[-0.48 -0.83 -1.38  0.66  0.57 -2.21 -0.49  1.44  1.08 -0.83  2.36  1.00
 -3.85  0.89 -0.16 -0.12  4.07  0.63 -0.16 -0.93 -1.18 -0.41 -4.10  4.13
 -0.54 -0.85  0.23 -1.72 -0.66 -5.06 -0.74  3.77  0.95 -0.56 -0.95  1.24
  0.09  0.08 -0.24  0.67  1.58  0.47 -1.30 -1.07 -0.20 -0.84 -0.53 -1.23
  0.73 -0.65 -3.27 -1.76 -1.04 -1.41 -3.33  1.64  3.20 -0.84 -0.36 -0.31
  0.62 -0.58 -0.32  3.22  0.77 -1.75 -1.89  0.59  1.02  1.42  1.63 -0.32
 -1.15]  (62) M
[-0.29 -1.94  0.02 -0.18  0.58 -1.70  0.86  0.04  0.66 -1.33 -0.57  1.63
  0.07 -1.07 -0.41 -0.38  1.95  1.24 -0.46 -2.16 -2.37  0.09 -2.52  1.54
  2.11 -0.70 -0.89  0.28  0.13 -3.86  0.03  3.14  0.29  0.49  0.89  0.03
  1.32  0.17 -0.32  0.23  0.28  1.48  0.31 -1.84  0.04  1.26  1.07 -0.05
 -1.08 -2.75 -0.45 -1.70 -1.50 -0.91 -0.97  1.54  3.47 -3.50 -0.15  0.25
  1.67 -1.48 -0.46  4.94  0.64 -2.56 -0.59  1.17 -0.04  1.36  2.91  0.54
  0.49]  (63) X
[-0.57 -1.50 -1.79 -0.03  1.10 -0.98 -0.01  0.74  1.19 -1.65 -0.24  0.09
  5.56  1.08 -0.03 -0.32  2.36  0.99  0.10 -0.28 -1.75  0.49 -3.37  3.94
  0.18 -0.75  0.60 -1.04  0.26 -7.30 -0.31  3.22  0.33  1.20 -0.32  2.30
 -0.70  0.49 -0.40  0.77 -0.14  0.52 -0.72 -0.57 -0.81 -0.43 -0.16 -1.70
  0.39 -1.04 -0.98 -1.85 -0.66  0.39 -2.56  1.15  2.82 -1.10 -0.19  1.53
  0.54 -1.58  0.43  2.50  0.58  2.01 -1.36  1.07  0.67  0.88  1.82 -1.78
 -0.57]  (62) M
[-0.17 -0.68  1.36 -0.76  0.23 -2.40 -2.12  1.15  1.34 -1.13 -1.40  1.38
 -1.61  1.66  2.21 -0.05  4.40  0.26  0.73 -2.22 -2.37 -0.81 -4.90  4.94
 -1.16 -1.87  0.31 -0.94 -0.29 -4.91 -0.10  6.30 -0.33 -0.34  0.98  1.72
  1.63  1.02  1.39  1.01  1.56  0.42  0.76 -0.30  0.70  0.64  0.30 -2.55
 -0.83 -2.06 -2.39 -2.36 -0.56 -4.04 -2.07  1.43  4.50 -1.99 -0.17  0.62
  1.72 -0.35 -0.16  4.60  1.09 -1.42 -0.90  1.48  1.68  2.44  3.01 -0.39
 -0.30]  (62) R
[-1.83 -1.55  0.58 -0.40  1.76 -1.81 -1.05  0.58  0.55 -2.78 -0.27  1.23
 -0.60 -0.25  1.38 -0.02  1.82  3.33  0.48 -0.28 -2.09  0.09 -2.12  3.79
 -0.45 -1.37  0.97  0.30 -0.20 -5.65  0.02  2.46  1.51 -0.22  0.48  1.19
 -0.26 -0.45  0.03  0.76  0.51 -0.44 -0.76 -1.01 -0.58 -0.85 -1.20  0.41
 -0.07 -2.67 -0.59 -1.82 -0.87 -0.94 -3.08  2.11  2.10 -2.04 -0.85  0.04
 -0.68 -0.90 -0.11  3.44  0.02 -3.32  0.13  2.09 -0.25  0.26  2.64  1.92
 -0.55]  (63) W
[-1.14 -1.14  0.45  0.68 -0.41 -1.61 -0.94  0.28  0.51 -2.15 -0.04  1.28
  0.45 -0.19  0.64 -1.25  4.07  2.29 -1.05 -1.95 -2.30  0.29 -2.87  0.70
  0.13 -1.36  1.09 -0.06  0.22 -1.48 -0.83  0.53  0.04  0.67  1.56  0.92
  0.78  1.12  0.35  1.13  1.75  0.01  1.12  0.06  5.30  3.68 -1.30 -0.29
 -0.73 -2.12 -0.76 -1.84 -0.76 -1.28 -1.08  1.38  2.21 -2.93 -0.10 -0.73
 -0.09  0.05 -0.94  4.86  0.84 -1.76 -0.09  1.21 -0.82  1.40  4.22  0.71
 -1.29]  (63) X
[ 2.74  0.35 -0.27 -0.06  1.02 -2.13  0.56  0.22  1.23 -1.79 -1.57  1.57
 -1.70 -0.73  1.36 -0.10  4.24  2.15  0.07 -1.01 -1.42  0.31 -3.74  1.80
 -1.05 -0.10  0.10 -1.04  0.01 -6.28  1.67  3.50 -0.13 -0.45  0.13  1.87
 -1.25  1.55 -0.66  0.83  0.99  1.39  0.22 -0.58  0.18  1.07 -0.93 -1.12
 -0.26 -0.57 -2.95 -1.33 -0.49 -1.06 -3.53 -0.30  2.46 -1.25 -0.67  0.97
  0.21 -1.10  0.57  2.05  1.35 -0.80 -0.31  0.96  1.45  1.05  2.04 -1.81
 -0.62]  (62) M
[-0.17 -0.06 -0.90  0.59  2.00 -3.32 -1.78  0.82  1.32 -5.67  0.05  1.52
  0.86  0.89  1.54 -0.30  2.51 -0.29  0.32 -2.73 -3.28  0.84 -6.22  5.61
  1.24 -0.89  0.83 -0.01 -1.09 -1.52 -1.31  6.23  0.11  4.11  0.98  1.93
 -1.03  1.82 -0.44  0.27  0.86 -0.91 -0.67 -1.25 -0.65 -0.34 -0.58 -0.01
  0.95 -1.23 -1.84 -2.60 -0.68 -2.01 -0.91  1.71  3.81 -1.37 -0.15  0.05
  1.07 -0.13 -0.04  4.89  0.52 -1.78 -1.28  2.40 -1.09  3.46  4.96 -0.43
  0.24]  (62) R
[ 0.65  0.04 -0.15 -0.35 -0.52 -1.26  0.53  0.52  1.19 -2.27 -2.60  0.51
  0.28 -1.46  0.72 -0.88  4.22  1.10 -0.82 -2.72 -1.92  1.45 -3.53  4.04
  0.31  0.22  0.60 -0.49  2.00 -6.98  0.69  3.44 -0.69  0.28 -0.04  0.67
 -0.44  1.35 -0.29  1.86 -0.10  1.14  1.91 -0.36  1.70 -0.83  0.13 -0.49
  3.53 -0.33 -1.44 -1.58 -0.49 -1.05 -0.85  0.85 -0.52  0.02 -0.26  0.72
  0.42 -1.59  0.21  2.18  0.98 -0.72  0.56  2.11  1.61  1.26  0.94 -0.64
 -0.17]  (62) R
[ 0.41  0.07 -1.10 -0.26 -0.14 -3.14 -2.25 -0.96  1.47 -0.40 -0.05  0.91
 -0.62 -1.19  0.80  0.47  4.81  1.29 -0.10 -1.16 -3.04 -0.38 -4.49  4.35
 -0.66 -0.82  1.05  1.15 -0.52 -3.08 -0.53  4.58  0.92  0.76  1.62  1.86
 -0.35  1.21  0.76  0.75 -0.93  0.39  0.31 -1.23 -0.35  0.20 -0.08 -0.64
  0.64 -0.62 -0.87 -2.32 -1.71 -2.41 -2.31  1.10  2.91 -1.78  0.18  0.57
  1.67  0.25 -0.09  3.08 -0.07 -3.21 -1.15  1.21 -0.34  1.64  4.64 -1.06
  0.42]  (62) R
[ 2.08  0.06  0.13  0.10  1.53 -1.73 -0.42  0.92  1.89 -1.77 -0.29  0.83
 -0.62 -0.62  1.52 -0.39  2.01  0.49  0.33 -2.62 -2.10 -0.05 -3.70  5.36
  0.14  0.35 -1.76 -2.90 -0.62 -4.28 -0.37  3.00  2.40  0.41  1.85  1.83
 -0.67  0.63 -0.08  1.16  1.13  0.00  0.09 -0.04 -1.22  1.14 -0.34 -1.13
 -0.04 -0.94 -1.41 -2.05  0.77 -2.10 -4.00  0.68  2.98 -1.13 -0.33  0.17
  0.43 -1.61 -1.73  1.42  0.15 -1.91 -2.12  0.86 -0.17  1.51  3.41 -1.49
 -1.33]  (62) M
[ 0.39  0.01 -0.90  0.29  2.66 -1.95 -0.82  0.85  1.36 -1.90 -0.37  0.91
 -0.47  1.41  1.40 -0.03  3.38  0.63  0.53 -1.62 -1.63 -0.63 -2.75  4.18
 -1.94 -0.67  0.65 -1.12 -0.25 -5.14 -0.51  2.99  0.56 -0.10  1.91  2.19
 -0.35 -0.28  0.42  0.97  0.15  0.76 -0.50 -0.54  1.72  0.66 -1.75 -1.41
  0.73 -0.91 -1.61 -1.47 -0.46 -0.57 -2.17  1.02  2.48 -1.52 -1.23  0.70
 -0.38  0.13 -0.28  1.87  0.68 -0.70 -0.11  0.86  0.97  0.15  2.49  1.29
  0.38]  (62) M
[ 2.20 -2.24 -1.67  0.16  0.75 -2.24 -2.19  0.69  0.86 -1.77  1.16  0.27
  0.40  1.98  2.59 -0.15  3.00  2.62  0.05 -1.83 -2.00 -0.97 -3.49  1.67
 -0.22 -1.80  0.75 -0.15 -0.05  0.62 -0.73  4.58  0.96 -0.83 -0.35  0.22
 -1.01  0.32  0.69  2.26  1.35  0.97  0.36 -1.17 -0.04  0.19 -1.43 -1.50
  0.12 -2.17 -0.55 -1.08  2.99 -1.22 -1.63  2.52  3.31 -2.24 -1.05 -0.48
  0.01  0.99  0.34  4.38  0.58 -2.76 -0.27  1.29 -0.26 -0.07  6.38  0.08
 -1.07]  (63) X
